Below is a small trained network, with its code and all its weights. Each question gives an input and a target symbol and asks what happens when units are switched off, that is, made to give their printed mean instead of their output.

import numpy as np


def w(rows, s, z=0):
    codes = np.array(rows[::2]) - 128.0
    scale = np.full(codes.shape[1], s)
    scale[-1] = z or s
    return codes * scale


def norm(h):
    return h / np.sqrt((h * h).mean(-1, keepdims=True) + 1e-5)


def f(y):
    return np.maximum(y, 0)


def softmax(a):
    e = np.exp(a - a.max(-1, keepdims=True))
    return e / e.sum(-1, keepdims=True)


def log_softmax(a):
    a = a - a.max(-1, keepdims=True)
    return a - np.log(np.exp(a).sum(-1, keepdims=True))


def net(x, mask):
    ids = ['αβεθξτω'.index(c) for c in x.split()]
    T = len(ids)
    res = E[ids] + P[:T]
    u = 0
    for l in range(2):
        q, k, v = (norm(res) @ M[l].T for M in (Q, K, V))
        z = softmax(np.where(np.tri(T) > 0, q @ k.T / 3**0.5, -1e9)) @ v
        res = res + np.where(mask[u], z, O[l][:, -1]) @ O[l][:, :-1]
        u += 1
        y = f(norm(res) @ A[l][:, :-1].T + A[l][:, -1])
        res = res + np.where(mask[u : u + 4], y, B[l][:, -1]) @ B[l][:, :-1]
        u += 4
    return log_softmax(norm(res)[-1] @ U[:, :-1].T + U[:, -1])


Q, K, V, O, A, B = {}, {}, {}, {}, {}, {}
E = w([
[149,119,65,53,29],'α',
[109,145,149,117,161],'β',
[138,195,58,59,194],'ε',
[97,134,59,230,165],'θ',
[143,165,127,123,73],'ξ',
[174,122,152,181,141],'τ',
[132,143,110,251,59],'ω',
],0.017)
P = w([
[106,3,101,5,60],'0',
[177,39,217,67,90],'1',
[60,101,229,65,107],'2',
[21,116,142,98,118],'3',
[139,130,215,182,148],'4',
[165,176,220,134,131],'5',
[86,209,200,141,190],'6',
],0.0037)
Q[0] = w([
[199,133,94,100,253],'0.h0',
[238,38,151,103,162],'0.h0',
[199,165,67,65,140],'0.h0',
],0.0061)
K[0] = w([
[89,201,93,95,177],'0.h0',
[42,136,1,163,131],'0.h0',
[86,240,132,189,206],'0.h0',
],0.008)
V[0] = w([
[107,161,2,74,207],'0.h0',
[190,187,114,63,151],'0.h0',
[104,161,101,71,65],'0.h0',
],0.0074)
O[0] = w([
[73,111,64,92,140,160],'0.h0',
[215,122,100,164,254,129],'0.h0',
[138,181,77,83,48,255],'0.h0',
],0.0099,0.00093)
A[0] = w([
[168,62,167,71,95,232],'0.n0',
[150,1,148,149,77,128],'0.n1',
[41,113,134,173,163,139],'0.n2',
[166,154,88,203,216,254],'0.n3',
],0.0068,0.00089)
B[0] = w([
[42,134,38,88,220,180],'0.n0',
[128,162,150,138,147,177],'0.n1',
[64,248,201,202,75,199],'0.n2',
[72,173,158,254,149,253],'0.n3',
],0.0078,0.0046)
Q[1] = w([
[97,152,60,99,151],'1.h0',
[33,244,159,135,1],'1.h0',
[68,175,119,190,139],'1.h0',
],0.0079)
K[1] = w([
[210,204,146,159,156],'1.h0',
[121,201,143,186,2],'1.h0',
[63,224,112,208,158],'1.h0',
],0.0083)
V[1] = w([
[186,2,173,173,37],'1.h0',
[143,42,21,154,195],'1.h0',
[134,101,66,251,37],'1.h0',
],0.0061)
O[1] = w([
[136,181,166,1,141,58],'1.h0',
[16,72,106,73,77,69],'1.h0',
[48,218,99,183,97,253],'1.h0',
],0.0096,0.0044)
A[1] = w([
[130,232,199,91,77,130],'1.n0',
[186,135,158,148,87,107],'1.n1',
[89,78,11,68,45,254],'1.n2',
[98,234,77,33,255,136],'1.n3',
],0.0071,0.0034)
B[1] = w([
[182,150,143,163,177,229],'1.n0',
[118,90,81,2,247,161],'1.n1',
[147,145,200,214,165,253],'1.n2',
[93,61,161,146,193,198],'1.n3',
],0.0085,0.005)
U = w([
[168,142,33,88,109,209],'α',
[184,35,151,147,137,108],'β',
[154,82,2,130,211,53],'ε',
[22,149,137,117,117,211],'θ',
[247,189,17,91,187,6],'ξ',
[187,86,229,122,162,128],'τ',
[133,183,160,48,132,141],'ω',
],0.0076,0.0018)

Each question gives the input, a string of symbols that net reads in full, and the target symbol t.
The units are the heads (3 rows each of Q, K, V and O) and the neurons (one row each of A and B). Each row of codes is followed by its name. A weight is (code - 128) times the scale printed after its matrix; where a second scale follows, it is the last column's (O, A, B and U).
mask holds one flag per unit, layer by layer, with each layer's heads first. A switched-off unit (its flag False) gives its mean, the last column of its rows in O or B, instead of its output. The means were averaged over made-up inputs and are rounded, as every weight is.
A unit's drop is (log p(t) with every unit on - log p(t) with that unit switched off) / (log p(t) with every unit on - log p(t) with every unit switched off).
The circuit of an input: a set's keep is (log p(t) with only the set's units on - log p(t) with every unit switched off) / (log p(t) with every unit on - log p(t) with every unit switched off). Starting from all 10 units, units are removed one at a time, each time the one whose removal leaves the highest keep (on an exact tie, the one counted first), for as long as the keep stays at least 0.8.
circuit, biggest first: the units of the circuit, biggest drop first
top k neurons: the k neurons with the biggest drops, biggest first
top k neurons in layer l: the k neurons of layer l with the biggest drops, biggest first
drop when u is switched off: that unit's drop, to one decimal
input ξ α α τ, target ξ: circuit, biggest first => [0.h0; 1.n2; 0.n2]
input α ω θ ω α ε ε, target ε: circuit, biggest first => [0.h0; 1.h0]
input τ τ θ ε ε ξ α, target τ: top 2 neurons => [1.n2; 1.n3]
input α ε α, target ε: circuit, biggest first => [0.n0; 1.h0]
input α τ α, target τ: top 2 neurons => [1.n2; 0.n3]
input τ τ α ξ, target τ: circuit, biggest first => [0.h0]
input θ α ξ β, target ξ: top 2 neurons => [0.n0; 1.n2]
input α ξ θ β α ξ, target ξ: top 2 neurons in layer 1 => [1.n1; 1.n2]
input β τ τ β, target τ: circuit, biggest first => [0.h0; 1.h0]
input ξ ξ ε β, target ξ: top 3 neurons in layer 1 => [1.n2; 1.n3; 1.n1]
input β ε α, target ε: top 3 neurons in layer 0 => [0.n0; 0.n2; 0.n3]
input ε α ξ α α, target ξ: drop when 0.n2 is switched off => -0.2
input ξ α ξ τ, target ξ: drop when 0.h0 is switched off => 0.7
input α α ξ, target ξ: drop when 0.h0 is switched off => 0.0
input β ξ α α, target ξ: circuit, biggest first => [1.h0]
